Below is a small trained network, with its code and all its weights. Each question gives an input and a target symbol and asks what happens when units are switched off, that is, made to give their printed mean instead of their output.

import numpy as np


def w(rows, s, z=0):
    codes = np.array(rows[::2]) - 128.0
    scale = np.full(codes.shape[1], s)
    scale[-1] = z or s
    return codes * scale


def norm(h):
    return h / np.sqrt((h * h).mean(-1, keepdims=True) + 1e-5)


def f(y):
    return y / 2 * (1 + np.tanh(0.7978845608 * (y + 0.044715 * y**3)))


def softmax(a):
    e = np.exp(a - a.max(-1, keepdims=True))
    return e / e.sum(-1, keepdims=True)


def log_softmax(a):
    a = a - a.max(-1, keepdims=True)
    return a - np.log(np.exp(a).sum(-1, keepdims=True))


def net(x, mask):
    ids = ['αβδεζηθλμξπστφψ'.index(c) for c in x.split()]
    T = len(ids)
    res = E[ids] + P[:T]
    u = 0
    for l in range(3):
        r = norm(res)
        for j in range(2):
            rows = slice(2 * j, 2 * j + 2)
            q, k, v = (r @ M[l][rows].T for M in (Q, K, V))
            z = softmax(np.where(np.tri(T) > 0, q @ k.T / 2**0.5, -1e9)) @ v
            o = O[l][rows]
            res = res + np.where(mask[u + j], z, o[:, -1]) @ o[:, :-1]
        u += 2
        y = f(norm(res) @ A[l][:, :-1].T + A[l][:, -1])
        res = res + np.where(mask[u : u + 4], y, B[l][:, -1]) @ B[l][:, :-1]
        u += 4
    return log_softmax(norm(res)[-1] @ U[:, :-1].T + U[:, -1])


Q, K, V, O, A, B = {}, {}, {}, {}, {}, {}
E = w([
[94,147,132,135],'α',
[126,148,148,96],'β',
[202,151,42,59],'δ',
[150,79,107,105],'ε',
[144,87,226,139],'ζ',
[124,60,129,106],'η',
[124,120,115,140],'θ',
[141,117,114,139],'λ',
[114,143,61,113],'μ',
[2,96,177,218],'ξ',
[102,156,49,101],'π',
[149,124,83,121],'σ',
[120,137,160,163],'τ',
[129,133,167,175],'φ',
[130,102,120,131],'ψ',
],0.029)
P = w([
[150,110,135,96],'0',
[142,68,101,219],'1',
[138,127,129,80],'2',
[138,71,94,219],'3',
[130,135,131,74],'4',
[135,80,74,232],'5',
[129,138,126,71],'6',
[140,84,55,255],'7',
],0.0094)
Q[0] = w([
[159,90,161,113],'0.h1',
[32,114,125,246],'0.h1',
[98,44,174,55],'0.h2',
[209,203,39,166],'0.h2',
],0.011)
K[0] = w([
[252,26,34,154],'0.h1',
[67,135,199,231],'0.h1',
[217,170,152,41],'0.h2',
[95,104,2,150],'0.h2',
],0.0076)
V[0] = w([
[135,164,38,205],'0.h1',
[123,100,132,180],'0.h1',
[3,2,111,113],'0.h2',
[14,27,131,17],'0.h2',
],0.0035)
O[0] = w([
[89,175,101,101,159],'0.h1',
[114,89,191,108,175],'0.h1',
[252,88,93,153,246],'0.h2',
[56,141,133,106,186],'0.h2',
],0.0038,0.0012)
A[0] = w([
[121,60,49,94,252],'0.n1',
[150,96,175,8,82],'0.n2',
[224,176,120,167,213],'0.n3',
[136,113,82,164,5],'0.n4',
],0.012,0.0028)
B[0] = w([
[168,146,229,200,254],'0.n1',
[164,11,133,103,186],'0.n2',
[142,199,111,114,170],'0.n3',
[48,113,168,117,153],'0.n4',
],0.011,0.0072)
Q[1] = w([
[209,160,53,239],'1.h1',
[116,120,165,253],'1.h1',
[41,155,9,15],'1.h2',
[47,118,198,145],'1.h2',
],0.0061)
K[1] = w([
[139,145,10,169],'1.h1',
[209,80,35,124],'1.h1',
[121,179,232,154],'1.h2',
[149,54,103,119],'1.h2',
],0.011)
V[1] = w([
[169,72,2,183],'1.h1',
[102,125,207,126],'1.h1',
[161,107,78,108],'1.h2',
[64,152,192,117],'1.h2',
],0.0088)
O[1] = w([
[178,96,254,38,91],'1.h1',
[151,69,51,201,252],'1.h1',
[78,125,122,116,67],'1.h2',
[169,150,157,66,144],'1.h2',
],0.0039,0.002)
A[1] = w([
[25,142,123,220,202],'1.n1',
[12,235,2,29,5],'1.n2',
[106,24,225,129,121],'1.n3',
[113,4,114,148,249],'1.n4',
],0.0078,0.0017)
B[1] = w([
[197,111,144,161,255],'1.n1',
[175,5,49,203,177],'1.n2',
[123,184,89,164,220],'1.n3',
[135,172,52,133,213],'1.n4',
],0.011,0.0056)
Q[2] = w([
[57,113,204,73],'2.h1',
[40,178,65,255],'2.h1',
[93,77,212,36],'2.h2',
[109,156,176,132],'2.h2',
],0.0099)
K[2] = w([
[155,130,150,191],'2.h1',
[1,162,112,118],'2.h1',
[53,71,203,165],'2.h2',
[73,252,190,144],'2.h2',
],0.012)
V[2] = w([
[255,131,126,86],'2.h1',
[100,89,162,206],'2.h1',
[151,156,115,51],'2.h2',
[71,97,181,178],'2.h2',
],0.0095)
O[2] = w([
[124,121,94,8,254],'2.h1',
[158,167,180,72,191],'2.h1',
[184,146,148,99,69],'2.h2',
[81,86,169,146,69],'2.h2',
],0.012,0.0046)
A[2] = w([
[115,236,152,169,174],'2.n1',
[155,51,87,75,2],'2.n2',
[116,99,2,201,127],'2.n3',
[112,87,99,200,95],'2.n4',
],0.013,0.0032)
B[2] = w([
[80,122,131,81,218],'2.n1',
[42,83,192,139,188],'2.n2',
[134,248,123,179,255],'2.n3',
[85,67,83,15,198],'2.n4',
],0.013,0.0068)
U = w([
[103,79,80,43,169],'α',
[119,67,48,167,205],'β',
[77,145,150,112,127],'δ',
[225,162,150,83,78],'ε',
[99,90,154,122,172],'ζ',
[89,168,176,97,45],'η',
[59,117,145,184,59],'θ',
[136,114,106,76,225],'λ',
[152,147,202,142,16],'μ',
[150,63,149,123,231],'ξ',
[142,213,104,178,197],'π',
[119,83,141,133,194],'σ',
[205,74,142,175,80],'τ',
[61,184,97,57,4],'φ',
[121,135,196,250,33],'ψ',
],0.014,0.0021)

Each question gives the input, a string of symbols that net reads in full, and the target symbol t.
The units are the heads (2 rows each of Q, K, V and O) and the neurons (one row each of A and B). Each row of codes is followed by its name. A weight is (code - 128) times the scale printed after its matrix; where a second scale follows, it is the last column's (O, A, B and U).
mask holds one flag per unit, layer by layer, with each layer's heads first. A switched-off unit (its flag False) gives its mean, the last column of its rows in O or B, instead of its output. The means were averaged over made-up inputs and are rounded, as every weight is.
A unit's drop is (log p(t) with every unit on - log p(t) with that unit switched off) / (log p(t) with every unit on - log p(t) with every unit switched off).
The circuit of an input: a set's keep is (log p(t) with only the set's units on - log p(t) with every unit switched off) / (log p(t) with every unit on - log p(t) with every unit switched off). Starting from the 12 units with the biggest drops (on a tie, the unit counted first), units are removed one at a time, each time the one whose removal leaves the highest keep (on an exact tie, the one counted first), for as long as the keep stays at least 0.8.
circuit, biggest first: the units of the circuit, biggest drop first
unit that matters most: the unit with the biggest drop
top k neurons: the k neurons with the biggest drops, biggest first
top k neurons in layer l: the k neurons of layer l with the biggest drops, biggest first
input σ ξ ε η, target ψ: top 2 neurons in layer 0 -> [0.n1, 0.n2]
input β δ β ζ ε τ, target π: top 3 neurons -> [1.n1, 0.n1, 0.n2]
input β α μ ψ, target π: top 3 neurons in layer 1 -> [1.n1, 1.n3, 1.n4]
input β ζ ε τ, target π: top 3 neurons -> [0.n1, 1.n1, 2.n3]
input β α α α ξ α α, target β: top 2 neurons -> [1.n2, 0.n1]
input δ ε λ α, target ε: circuit, biggest first -> [2.h2, 1.h1]
input σ θ α, target β: top 3 neurons -> [0.n1, 1.n2, 2.n4]
input ξ β ψ θ φ η π, target π: top 3 neurons -> [2.n3, 0.n1, 1.n2]
input θ δ ε σ α α σ μ, target ε: top 3 neurons -> [1.n1, 0.n1, 2.n3]
input β ζ α φ, target π: top neuron -> [0.n1]
input π α φ ζ, target α: top 4 neurons -> [2.n4, 1.n1, 0.n1, 1.n2]
input σ μ ε ζ ζ ψ, target θ: top 2 neurons -> [0.n1, 1.n3]
input π π ψ ξ α σ, target ψ: circuit, biggest first -> [0.n1, 2.h1]
input α ξ ε β ψ, target τ: top 3 neurons -> [0.n1, 0.n2, 1.n3]
input α α β ε ψ σ, target π: top 4 neurons -> [0.n1, 0.n2, 1.n1, 0.n4]
input ζ β α ξ σ μ, target ψ: unit that matters most -> 0.n1
input σ ζ β σ, target π: top 4 neurons -> [0.n1, 0.n2, 1.n1, 2.n3]
input ξ π β α β ζ, target π: top 2 neurons in layer 1 -> [1.n3, 1.n4]
input σ ζ β η, target π: circuit, biggest first -> [1.n4, 2.n3]
input η β φ ε, target π: unit that matters most -> 1.n4
input λ ζ θ α ζ ψ, target θ: top 2 neurons in layer 1 -> [1.n2, 1.n1]
input δ τ ψ, target τ: top 2 neurons in layer 0 -> [0.n1, 0.n2]
input η α ε φ η ζ, target α: circuit, biggest first -> [1.n1, 0.n1, 1.n3, 2.n4]
